Below is a small trained network, with its code and all its weights. Each question gives an input and a target symbol and asks what happens when units are switched off, that is, made to give their printed mean instead of their output.

import numpy as np


def w(rows, s, z=0):
    codes = np.array(rows[::2]) - 128.0
    scale = np.full(codes.shape[1], s)
    scale[-1] = z or s
    return codes * scale


def f(y):
    return np.maximum(y, 0)


def softmax(a):
    e = np.exp(a - a.max(-1, keepdims=True))
    return e / e.sum(-1, keepdims=True)


def log_softmax(a):
    a = a - a.max(-1, keepdims=True)
    return a - np.log(np.exp(a).sum(-1, keepdims=True))


def net(x, mask):
    ids = ['βγεθξπστφω'.index(c) for c in x.split()]
    T = len(ids)
    res = E[ids] + P[:T]
    u = 0
    for l in range(3):
        r = res
        for j in range(2):
            rows = slice(3 * j, 3 * j + 3)
            q, k, v = (r @ M[l][rows].T for M in (Q, K, V))
            z = softmax(np.where(np.tri(T) > 0, q @ k.T / 3**0.5, -1e9)) @ v
            o = O[l][rows]
            res = res + np.where(mask[u + j], z, o[:, -1]) @ o[:, :-1]
        u += 2
        y = f(res @ A[l][:, :-1].T + A[l][:, -1])
        res = res + np.where(mask[u : u + 8], y, B[l][:, -1]) @ B[l][:, :-1]
        u += 8
    return log_softmax(res[-1] @ U[:, :-1].T + U[:, -1])


Q, K, V, O, A, B = {}, {}, {}, {}, {}, {}
E = w([
[150,132,162,228,58,59,35],'β',
[185,207,134,109,71,81,149],'γ',
[68,86,176,175,148,153,22],'ε',
[81,217,190,190,70,164,75],'θ',
[85,138,150,78,154,186,65],'ξ',
[120,109,241,233,130,49,121],'π',
[117,109,126,43,194,150,201],'σ',
[129,81,74,130,2,96,122],'τ',
[112,52,212,185,75,144,244],'φ',
[127,33,193,15,133,14,98],'ω',
],0.0058)
P = w([
[183,162,136,131,124,145,111],'0',
[56,140,34,158,167,99,147],'1',
[136,129,164,105,98,134,131],'2',
[142,122,171,105,99,143,129],'3',
[1,129,68,127,127,75,167],'4',
[155,140,118,137,126,126,133],'5',
],0.008)
Q[0] = w([
[78,112,80,134,85,123,137],'L0H0',
[1,120,137,98,91,70,153],'L0H0',
[116,109,111,103,110,86,98],'L0H0',
[129,146,150,123,162,115,121],'L0H1',
[174,145,100,129,98,129,109],'L0H1',
[107,114,129,104,102,87,117],'L0H1',
],0.037)
K[0] = w([
[74,105,102,118,6,141,144],'L0H0',
[31,25,206,41,17,71,200],'L0H0',
[119,117,121,97,78,106,57],'L0H0',
[187,139,87,150,113,153,127],'L0H1',
[98,153,119,88,195,128,63],'L0H1',
[104,199,214,127,159,153,152],'L0H1',
],0.02)
V[0] = w([
[154,58,103,143,65,242,94],'L0H0',
[62,199,119,197,253,51,122],'L0H0',
[143,108,163,62,33,117,166],'L0H0',
[175,34,88,121,76,175,109],'L0H1',
[183,117,99,177,172,192,100],'L0H1',
[163,124,93,108,124,166,114],'L0H1',
],0.0044)
O[0] = w([
[157,48,5,189,133,117,188,116],'L0H0',
[80,252,202,5,176,69,71,56],'L0H0',
[160,23,131,199,84,206,163,254],'L0H0',
[182,120,92,80,95,209,83,116],'L0H1',
[114,38,177,66,66,131,90,67],'L0H1',
[125,137,115,102,87,117,125,81],'L0H1',
],0.0028,0.00099)
A[0] = w([
[142,150,136,20,189,181,229,29],'L0N0',
[133,182,99,143,122,68,172,24],'L0N1',
[63,179,128,149,203,59,88,5],'L0N2',
[90,114,52,196,151,126,185,21],'L0N3',
[177,134,189,74,141,143,153,150],'L0N4',
[179,192,178,87,75,205,116,54],'L0N5',
[57,136,100,91,178,197,125,45],'L0N6',
[136,101,157,118,158,255,54,76],'L0N7',
],0.01,0.003)
B[0] = w([
[102,97,155,139,86,246,73,180],'L0N0',
[101,84,128,148,97,152,133,166],'L0N1',
[161,177,111,84,71,182,193,239],'L0N2',
[69,153,125,172,202,103,137,247],'L0N3',
[149,108,127,131,192,120,178,249],'L0N4',
[126,223,147,117,148,124,148,211],'L0N5',
[162,124,107,140,45,66,130,185],'L0N6',
[81,155,105,161,220,105,123,188],'L0N7',
],0.013,0.0015)
Q[1] = w([
[201,27,52,207,164,117,89],'L1H0',
[2,121,41,153,90,87,204],'L1H0',
[115,92,144,56,107,102,116],'L1H0',
[128,131,193,99,74,100,192],'L1H1',
[157,203,68,153,94,231,144],'L1H1',
[164,113,82,177,102,85,158],'L1H1',
],0.018)
K[1] = w([
[179,97,2,174,120,104,127],'L1H0',
[63,22,182,79,62,94,183],'L1H0',
[98,150,128,125,102,135,124],'L1H0',
[136,88,202,95,166,92,156],'L1H1',
[124,157,111,198,183,197,117],'L1H1',
[141,91,133,186,134,99,110],'L1H1',
],0.02)
V[1] = w([
[148,115,205,110,106,113,105],'L1H0',
[58,123,254,141,144,111,220],'L1H0',
[87,104,243,145,123,104,181],'L1H0',
[123,125,133,140,198,173,137],'L1H1',
[161,175,209,96,91,157,115],'L1H1',
[139,119,123,129,134,160,144],'L1H1',
],0.007)
O[1] = w([
[142,147,110,102,182,156,153,100],'L1H0',
[254,168,56,183,205,153,77,250],'L1H0',
[187,172,97,156,199,155,121,199],'L1H0',
[70,112,139,80,67,109,127,145],'L1H1',
[156,84,48,175,93,130,115,143],'L1H1',
[113,143,118,115,124,140,116,132],'L1H1',
],0.0048,0.002)
A[1] = w([
[151,99,182,119,208,92,46,86],'L1N0',
[84,123,97,77,185,97,89,145],'L1N1',
[128,74,184,55,162,187,92,102],'L1N2',
[181,119,123,150,50,117,7,1],'L1N3',
[42,134,152,93,79,90,147,29],'L1N4',
[133,107,65,34,160,69,133,52],'L1N5',
[167,42,157,67,176,72,98,23],'L1N6',
[175,120,221,218,123,148,63,56],'L1N7',
],0.012,0.0031)
B[1] = w([
[157,113,54,223,92,51,114,223],'L1N0',
[131,134,119,197,154,144,148,231],'L1N1',
[129,85,96,104,222,157,62,194],'L1N2',
[162,95,75,98,121,175,6,186],'L1N3',
[139,61,138,155,91,94,44,227],'L1N4',
[94,188,232,114,147,154,96,179],'L1N5',
[145,118,71,20,158,43,117,170],'L1N6',
[87,67,233,88,103,119,93,255],'L1N7',
],0.014,0.0025)
Q[2] = w([
[58,115,123,145,112,114,165],'L2H0',
[127,101,70,152,108,137,136],'L2H0',
[210,84,182,151,150,109,90],'L2H0',
[156,157,223,172,126,120,124],'L2H1',
[111,25,112,106,70,136,91],'L2H1',
[127,84,158,253,167,168,107],'L2H1',
],0.025)
K[2] = w([
[107,57,95,68,71,124,158],'L2H0',
[159,88,97,200,111,130,139],'L2H0',
[159,240,109,183,95,138,98],'L2H0',
[153,252,155,90,138,113,65],'L2H1',
[116,68,44,37,40,116,129],'L2H1',
[84,201,22,195,88,175,66],'L2H1',
],0.021)
V[2] = w([
[94,167,117,161,151,198,102],'L2H0',
[152,177,100,45,172,3,91],'L2H0',
[129,154,137,151,39,76,133],'L2H0',
[48,154,99,106,152,143,142],'L2H1',
[131,129,103,96,125,129,118],'L2H1',
[94,128,141,156,150,137,150],'L2H1',
],0.0057)
O[2] = w([
[152,139,96,162,107,146,98,177],'L2H0',
[19,95,162,2,99,127,181,163],'L2H0',
[127,163,129,156,117,79,151,197],'L2H0',
[96,116,101,131,107,134,116,4],'L2H1',
[136,129,124,152,127,131,120,122],'L2H1',
[96,115,115,82,117,132,138,65],'L2H1',
],0.0056,0.0014)
A[2] = w([
[185,60,219,138,135,101,195,60],'L2N0',
[206,90,77,146,108,116,118,61],'L2N1',
[160,134,66,134,3,208,158,82],'L2N2',
[141,247,207,146,102,164,130,92],'L2N3',
[152,133,157,53,139,107,125,2],'L2N4',
[186,227,112,115,2,57,227,93],'L2N5',
[189,69,197,141,139,205,235,90],'L2N6',
[145,220,72,148,191,146,206,123],'L2N7',
],0.011,0.0057)
B[2] = w([
[146,211,110,108,81,55,179,217],'L2N0',
[88,128,135,96,118,136,165,218],'L2N1',
[142,207,19,107,114,137,114,218],'L2N2',
[51,91,90,67,136,129,183,216],'L2N3',
[163,128,84,179,144,118,111,158],'L2N4',
[188,3,192,113,168,87,124,202],'L2N5',
[162,50,84,164,125,197,156,198],'L2N6',
[186,217,201,120,151,142,107,253],'L2N7',
],0.016,0.0038)
U = w([
[154,96,205,102,41,124,66,157],'β',
[187,111,198,59,135,114,157,22],'γ',
[72,98,133,253,140,83,125,222],'ε',
[45,139,164,77,137,126,179,240],'θ',
[141,192,160,150,164,129,140,182],'ξ',
[143,148,176,113,69,49,150,49],'π',
[141,92,127,135,165,175,121,89],'σ',
[157,173,91,84,79,141,108,145],'τ',
[170,104,131,156,106,128,206,151],'φ',
[155,115,92,113,176,49,125,3],'ω',
],0.0052,0.0021)

Each question gives the input, a string of symbols that net reads in full, and the target symbol t.
The units are the heads (3 rows each of Q, K, V and O) and the neurons (one row each of A and B). Each row of codes is followed by its name. A weight is (code - 128) times the scale printed after its matrix; where a second scale follows, it is the last column's (O, A, B and U).
mask holds one flag per unit, layer by layer, with each layer's heads first. A switched-off unit (its flag False) gives its mean, the last column of its rows in O or B, instead of its output. The means were averaged over made-up inputs and are rounded, as every weight is.
A unit's drop is (log p(t) with every unit on - log p(t) with that unit switched off) / (log p(t) with every unit on - log p(t) with every unit switched off).
The circuit of an input: a set's keep is (log p(t) with only the set's units on - log p(t) with every unit switched off) / (log p(t) with every unit on - log p(t) with every unit switched off). Starting from the 12 units with the biggest drops (on a tie, the unit counted first), units are removed one at a time, each time the one whose removal leaves the highest keep (on an exact tie, the one counted first), for as long as the keep stays at least 0.8.
circuit, biggest first: the units of the circuit, biggest drop first
most important unit: the unit with the biggest drop
k most important neurons: the k neurons with the biggest drops, biggest first
which heads matter: for each layer, one digit per head in row order, 1 if its drop is at least 0.15 and else 0, layers parted by /
input φ β φ ω γ, target θ: circuit, biggest first	[L1N6, L2H0, L0N4]
input γ φ σ ξ ξ, target τ: which heads matter	10 / 10 / 10
input θ ξ π σ θ, target τ: most important unit	L0N0
input π β τ ω ε, target θ: which heads matter	00 / 10 / 10
input ε σ τ γ π, target ε: which heads matter	10 / 10 / 00
input τ γ θ ω ξ, target θ: which heads matter	10 / 10 / 10
input τ β τ ω γ, target θ: which heads matter	00 / 00 / 10
input τ β π φ σ, target ξ: circuit, biggest first	[L0N3, L1H0, L2N7, L1N1]
input π β β ω ε, target θ: circuit, biggest first	[L2H0, L1N6, L0N4]
input θ ξ β ω σ, target θ: circuit, biggest first	[L2H0, L1N6, L0N4]
input γ ξ τ τ γ, target ε: 2 most important neurons	[L1N4, L0N3]
input ε ω β σ φ, target ξ: circuit, biggest first	[L1H0, L2N7, L0N3, L1N7]
input σ τ σ φ γ, target ξ: circuit, biggest first	[L1H0, L2N7, L1N7, L1N4]
input ξ π β θ ε ω, target ω: 2 most important neurons	[L1N6, L0N4]
input γ β γ β, target β: circuit, biggest first	[L1N7, L1N3, L0N4]
input θ τ θ σ θ, target τ: 4 most important neurons	[L2N2, L0N2, L0N0, L1N2]
input ε ε ξ, target ξ: which heads matter	00 / 00 / 00
input θ φ π φ θ β, target β: most important unit	L1N7
input σ τ ξ ξ ω, target θ: which heads matter	10 / 10 / 00
input τ ω β β σ, target τ: 2 most important neurons	[L0N0, L0N6]
input ε φ γ, target γ: 3 most important neurons	[L2N5, L0N5, L1N7]
input γ ξ β β π, target γ: which heads matter	10 / 10 / 00
input β ω τ σ γ, target ε: most important unit	L0H0
input φ σ θ τ θ, target ε: which heads matter	10 / 00 / 00
input φ γ τ ω β, target θ: which heads matter	00 / 10 / 10
input γ ξ φ, target φ: 3 most important neurons	[L2N6, L2N0, L1N4]
input τ σ τ ξ σ, target ε: most important unit	L0N3
input ξ τ β θ τ, target ε: 2 most important neurons	[L1N4, L0N3]
